Below is a small trained network, with its code and all its weights. Each question gives an input and a class and asks what happens when units are switched off, that is, made to give their printed mean instead of their output.

import numpy as np


def w(rows, s, z=0):
    codes = np.array(rows[::2]) - 128.0
    scale = np.full(codes.shape[1], s)
    scale[-1] = z or s
    return codes * scale


def f(y):
    return y / 2 * (1 + np.tanh(0.7978845608 * (y + 0.044715 * y**3)))


def log_softmax(a):
    a = a - a.max(-1, keepdims=True)
    return a - np.log(np.exp(a).sum(-1, keepdims=True))


def net(x, mask):
    res = np.array(x, float).reshape(1, 6) / 4 @ E
    y = f(res @ A[0][:, :-1].T + A[0][:, -1])
    res = res + np.where(mask, y, B[0][:, -1]) @ B[0][:, :-1]
    return log_softmax(res[-1] @ U[:, :-1].T + U[:, -1])


A, B = {}, {}
E = w([
[89,39,87,196,47,86],'x0',
[131,127,127,129,127,125],'x1',
[254,205,132,197,35,21],'x2',
[205,105,87,97,78,243],'x3',
[217,39,143,213,206,114],'x4',
[84,132,254,201,83,175],'x5',
],0.0072)
A[0] = w([
[121,121,229,178,120,137,164],'N1',
[130,74,82,170,133,105,164],'N2',
[121,74,98,81,131,209,102],'N3',
[137,222,97,145,34,98,84],'N4',
[179,31,126,226,199,115,110],'N5',
[165,82,121,142,156,104,102],'N6',
[200,167,128,149,89,130,82],'N7',
[175,215,136,200,136,103,105],'N8',
[173,167,128,160,109,126,86],'N9',
[110,15,79,204,100,93,121],'N10',
[48,161,140,127,156,36,89],'N11',
[63,158,159,118,222,55,130],'N12',
[52,89,88,112,7,102,152],'N13',
[204,214,191,140,216,164,137],'N14',
[26,78,132,77,215,120,94],'N15',
[59,166,185,113,136,62,195],'N16',
[200,135,160,110,90,100,93],'N17',
[92,129,153,159,115,108,254],'N18',
[89,157,129,170,203,59,140],'N19',
[60,192,173,180,70,184,125],'N20',
[167,84,173,144,103,165,130],'N21',
[118,110,157,189,86,129,151],'N22',
[163,162,140,126,103,59,108],'N23',
[141,198,128,178,104,39,136],'N24',
[97,134,26,151,136,72,180],'N25',
[189,96,124,87,100,216,72],'N26',
[135,156,54,108,149,114,185],'N27',
[38,71,204,99,211,186,134],'N28',
[162,198,223,39,171,133,71],'N29',
[129,112,125,207,181,98,136],'N30',
[73,102,144,121,152,63,109],'N31',
[94,130,138,171,181,64,100],'N32',
[79,193,81,32,39,98,108],'N33',
[179,134,130,160,140,109,79],'N34',
[147,168,56,132,39,246,148],'N35',
[185,115,69,166,107,234,94],'N36',
[187,106,138,113,151,152,136],'N37',
[158,198,170,94,188,144,236],'N38',
[141,125,207,192,95,202,110],'N39',
[171,75,93,60,150,86,71],'N40',
[154,121,28,98,135,104,124],'N41',
[113,76,103,189,69,125,171],'N42',
[254,43,186,189,227,123,58],'N43',
[158,190,121,201,97,153,176],'N44',
],0.0091,0.0074)
B[0] = w([
[141,143,33,142,141,163,189],'N1',
[140,166,104,68,144,150,174],'N2',
[116,76,159,180,111,91,181],'N3',
[86,91,168,126,166,73,177],'N4',
[93,170,183,72,174,134,204],'N5',
[109,148,129,133,144,121,144],'N6',
[112,92,149,169,115,94,153],'N7',
[106,85,125,152,143,94,170],'N8',
[43,96,131,153,123,85,142],'N9',
[123,134,93,56,68,89,199],'N10',
[150,150,214,208,44,204,176],'N11',
[156,117,160,150,70,146,195],'N12',
[126,155,117,1,111,88,200],'N13',
[120,107,58,51,51,75,185],'N14',
[95,50,145,170,133,88,220],'N15',
[174,134,148,128,150,201,206],'N16',
[85,78,145,180,123,68,150],'N17',
[203,130,100,96,161,151,211],'N18',
[194,162,143,170,46,225,181],'N19',
[130,164,66,160,198,165,184],'N20',
[144,154,120,144,119,146,153],'N21',
[143,125,93,117,130,117,168],'N22',
[86,60,131,166,153,90,161],'N23',
[126,67,160,140,143,106,192],'N24',
[157,138,93,129,121,191,191],'N25',
[133,120,166,153,70,127,159],'N26',
[155,144,62,136,158,188,182],'N27',
[121,67,116,133,155,75,244],'N28',
[71,139,92,81,65,89,171],'N29',
[130,149,142,107,123,146,170],'N30',
[136,103,152,146,68,138,162],'N31',
[145,153,160,152,72,166,161],'N32',
[84,176,169,115,222,157,203],'N33',
[76,125,152,167,154,75,138],'N34',
[179,123,225,154,100,197,197],'N35',
[171,127,221,186,41,138,165],'N36',
[160,201,131,108,92,161,149],'N37',
[168,110,76,40,86,122,213],'N38',
[115,163,18,193,178,189,174],'N39',
[64,158,69,192,116,170,148],'N40',
[132,127,78,230,185,187,173],'N41',
[139,128,100,44,97,120,185],'N42',
[58,179,188,76,186,169,198],'N43',
[139,83,116,124,157,115,173],'N44',
],0.0074,0.011)
U = w([
[203,123,219,159,32,158,100],'0',
[74,8,157,157,126,76,93],'1',
[191,110,129,92,124,126,247],'2',
[56,212,198,80,157,127,121],'3',
[154,121,83,39,43,98,75],'4',
[162,145,43,187,150,160,89],'5',
],0.011,0.012)

Each question gives the input, the list of numbers given to net, and the class t.
The units are the neurons (one row each of A and B). Each row of codes is followed by its name. A weight is (code - 128) times the scale printed after its matrix; where a second scale follows, it is the last column's (A, B and U).
mask holds one flag per neuron, in row order. A switched-off neuron (its flag False) gives its mean, the last column of its row in B, instead of its output. The means were averaged over made-up inputs and are rounded, as every weight is.
A unit's drop is (log p(t) with every unit on - log p(t) with that unit switched off) / (log p(t) with every unit on - log p(t) with every unit switched off).
The circuit of an input: a set's keep is (log p(t) with only the set's units on - log p(t) with every unit switched off) / (log p(t) with every unit on - log p(t) with every unit switched off). Starting from the 12 units with the biggest drops (on a tie, the unit counted first), units are removed one at a time, each time the one whose removal leaves the highest keep (on an exact tie, the one counted first), for as long as the keep stays at least 0.8.
units of the circuit, in order: the units of the circuit, biggest drop first
most important unit: the unit with the biggest drop
top k neurons: the k neurons with the biggest drops, biggest first
drop of u: that unit's drop, to one decimal
input [7,-5,-5,8,6,0], class 0: units of the circuit, in order => (N36)
input [-1,-1,-6,3,0,-8], class 5: top 2 neurons => (N41 N27)
input [-6,3,-3,8,5,5], class 0: top 2 neurons => (N36 N26)
input [-2,2,-1,-1,5,-6], class 5: units of the circuit, in order => (N41 N40)
input [-4,-5,-4,6,-7,8], class 5: units of the circuit, in order => (N20 N39)
input [6,6,-6,-3,-3,-7], class 5: top 4 neurons => (N41 N25 N27 N38)
input [-7,-7,3,8,-5,0], class 0: top 2 neurons => (N35 N36)
input [0,2,7,-7,3,-6], class 0: units of the circuit, in order => (N19 N11)
input [0,2,3,5,8,-6], class 3: units of the circuit, in order => (N43 N5)
input [-7,-6,-1,-5,-5,1], class 4: units of the circuit, in order => (N38 N14)
input [2,-4,-6,-1,3,7], class 5: units of the circuit, in order => (N39 N1)
input [4,0,-3,1,6,5], class 3: units of the circuit, in order => (N5 N43)
input [0,0,-1,6,-4,-6], class 0: units of the circuit, in order => (N35 N36)
input [-6,1,-7,-4,8,-6], class 3: units of the circuit, in order => (N43)
input [0,-6,-5,4,-3,7], class 5: top 2 neurons => (N39 N20)
input [6,8,-1,-8,-2,-7], class 0: units of the circuit, in order => (N11 N19)
input [-7,6,5,1,2,-7], class 4: top 3 neurons => (N14 N38 N29)
input [-4,1,-2,1,-6,8], class 5: top 2 neurons => (N20 N39)
input [-6,3,-8,3,4,7], class 1: top 3 neurons => (N28 N15 N3)
input [4,-6,-4,5,-8,3], class 3: units of the circuit, in order => (N33)
input [-7,-2,4,-1,-4,7], class 4: top 2 neurons => (N14 N29)
input [-7,0,-8,-2,8,-6], class 1: top 2 neurons => (N15 N28)
input [8,-3,5,3,5,-6], class 4: top 2 neurons => (N10 N42)
input [5,2,4,-4,1,-6], class 5: top 3 neurons => (N41 N38 N25)
input [2,-1,8,-7,7,2], class 1: top 3 neurons => (N23 N24 N8)
input [4,-1,-4,-2,7,-8], class 5: top 4 neurons => (N41 N40 N25 N13)
input [0,-3,-5,7,-5,2], class 0: most important unit => N35
input [3,0,-1,3,-5,2], class 3: top 2 neurons => (N33 N38)
input [-3,1,-3,6,-8,-1], class 3: drop of N12 => 0.2
input [7,-3,2,0,-5,-8], class 5: drop of N27 => 0.4
